Below is a small trained network, with its code and all its weights. Each question gives an input and a class and asks what happens when units are switched off, that is, made to give their printed mean instead of their output.

import numpy as np


def w(rows, s, z=0):
    codes = np.array(rows[::2]) - 128.0
    scale = np.full(codes.shape[1], s)
    scale[-1] = z or s
    return codes * scale


def f(y):
    return np.maximum(y, 0)


def log_softmax(a):
    a = a - a.max(-1, keepdims=True)
    return a - np.log(np.exp(a).sum(-1, keepdims=True))


def net(x, mask):
    res = np.array(x, float).reshape(1, 5) / 4 @ E
    y = f(res @ A[0][:, :-1].T + A[0][:, -1])
    res = res + np.where(mask, y, B[0][:, -1]) @ B[0][:, :-1]
    return log_softmax(res[-1] @ U[:, :-1].T + U[:, -1])


A, B = {}, {}
E = w([
[124,61,152,93,176,179,109],'x0',
[33,172,188,181,131,54,93],'x1',
[131,88,54,233,124,170,36],'x2',
[178,35,151,179,117,63,154],'x3',
[169,188,170,112,255,113,79],'x4',
],0.0091)
A[0] = w([
[66,113,46,153,59,172,113,172],'neuron 0',
[44,118,90,174,89,141,68,163],'neuron 1',
[75,153,111,161,43,109,151,216],'neuron 2',
[121,83,224,89,100,63,225,142],'neuron 3',
[131,98,129,220,173,120,34,172],'neuron 4',
[221,66,42,114,106,205,155,174],'neuron 5',
[108,199,166,2,171,154,146,163],'neuron 6',
[120,184,122,127,203,127,49,253],'neuron 7',
],0.0082,0.0047)
B[0] = w([
[62,92,70,133,45,222,97,236],'neuron 0',
[54,158,114,222,82,198,41,216],'neuron 1',
[49,189,71,137,52,114,158,221],'neuron 2',
[108,55,186,103,100,43,196,225],'neuron 3',
[171,134,136,254,150,87,3,232],'neuron 4',
[216,33,9,51,73,189,98,255],'neuron 5',
[108,196,171,4,218,232,175,251],'neuron 6',
[188,242,145,184,187,151,43,242],'neuron 7',
],0.007,0.0094)
U = w([
[4,136,83,179,63,174,97,64],'0',
[130,25,191,149,138,52,176,89],'1',
[244,52,26,72,101,183,126,246],'2',
[131,242,148,77,206,198,139,12],'3',
[80,103,190,42,161,136,215,146],'4',
[121,170,125,142,52,1,232,198],'5',
[198,159,154,218,187,92,46,142],'6',
],0.008,0.0014)

Each question gives the input, the list of numbers given to net, and the class t.
The units are the neurons (one row each of A and B). Each row of codes is followed by its name. A weight is (code - 128) times the scale printed after its matrix; where a second scale follows, it is the last column's (A, B and U).
mask holds one flag per neuron, in row order. A switched-off neuron (its flag False) gives its mean, the last column of its row in B, instead of its output. The means were averaged over made-up inputs and are rounded, as every weight is.
A unit's drop is (log p(t) with every unit on - log p(t) with that unit switched off) / (log p(t) with every unit on - log p(t) with every unit switched off).
The circuit of an input: a set's keep is (log p(t) with only the set's units on - log p(t) with every unit switched off) / (log p(t) with every unit on - log p(t) with every unit switched off). Starting from all 8 units, units are removed one at a time, each time the one whose removal leaves the highest keep (on an exact tie, the one counted first), for as long as the keep stays at least 0.8.
units of the circuit, in order: the units of the circuit, biggest drop first
unit that matters most: the unit with the biggest drop
k most important neurons: the k neurons with the biggest drops, biggest first
drop when u is switched off: that unit's drop, to one decimal
input [6,4,0,1,-1], class 6: unit that matters most -> neuron 0
input [0,3,-4,3,3], class 4: units of the circuit, in order -> [neuron 4; neuron 3]
input [0,-8,-8,1,2], class 4: units of the circuit, in order -> [neuron 6; neuron 3]
input [2,-1,-7,-3,1], class 4: units of the circuit, in order -> [neuron 3; neuron 4]
input [6,4,-8,-8,-6], class 4: 2 most important neurons -> [neuron 3; neuron 7]
input [1,2,-8,2,-7], class 5: 2 most important neurons -> [neuron 2; neuron 3]
input [2,0,-4,4,4], class 4: 2 most important neurons -> [neuron 4; neuron 3]
input [5,-1,-6,6,-7], class 1: 2 most important neurons -> [neuron 3; neuron 6]
input [4,1,-5,4,2], class 4: 2 most important neurons -> [neuron 4; neuron 6]
input [6,1,-3,3,3], class 4: 3 most important neurons -> [neuron 4; neuron 3; neuron 1]
input [-6,-8,8,-4,8], class 6: 2 most important neurons -> [neuron 7; neuron 4]
input [7,2,-5,4,-6], class 1: 2 most important neurons -> [neuron 6; neuron 3]
input [1,-2,-8,1,-7], class 4: 2 most important neurons -> [neuron 4; neuron 6]
input [-3,3,5,-7,8], class 6: units of the circuit, in order -> [neuron 4]
input [0,-1,-3,5,-3], class 1: 2 most important neurons -> [neuron 3; neuron 6]
input [-3,1,-3,6,-2], class 5: drop when neuron 6 is switched off -> 0.1
input [3,0,0,7,-3], class 1: drop when neuron 3 is switched off -> 0.4
input [8,1,8,-7,8], class 6: drop when neuron 4 is switched off -> 0.2
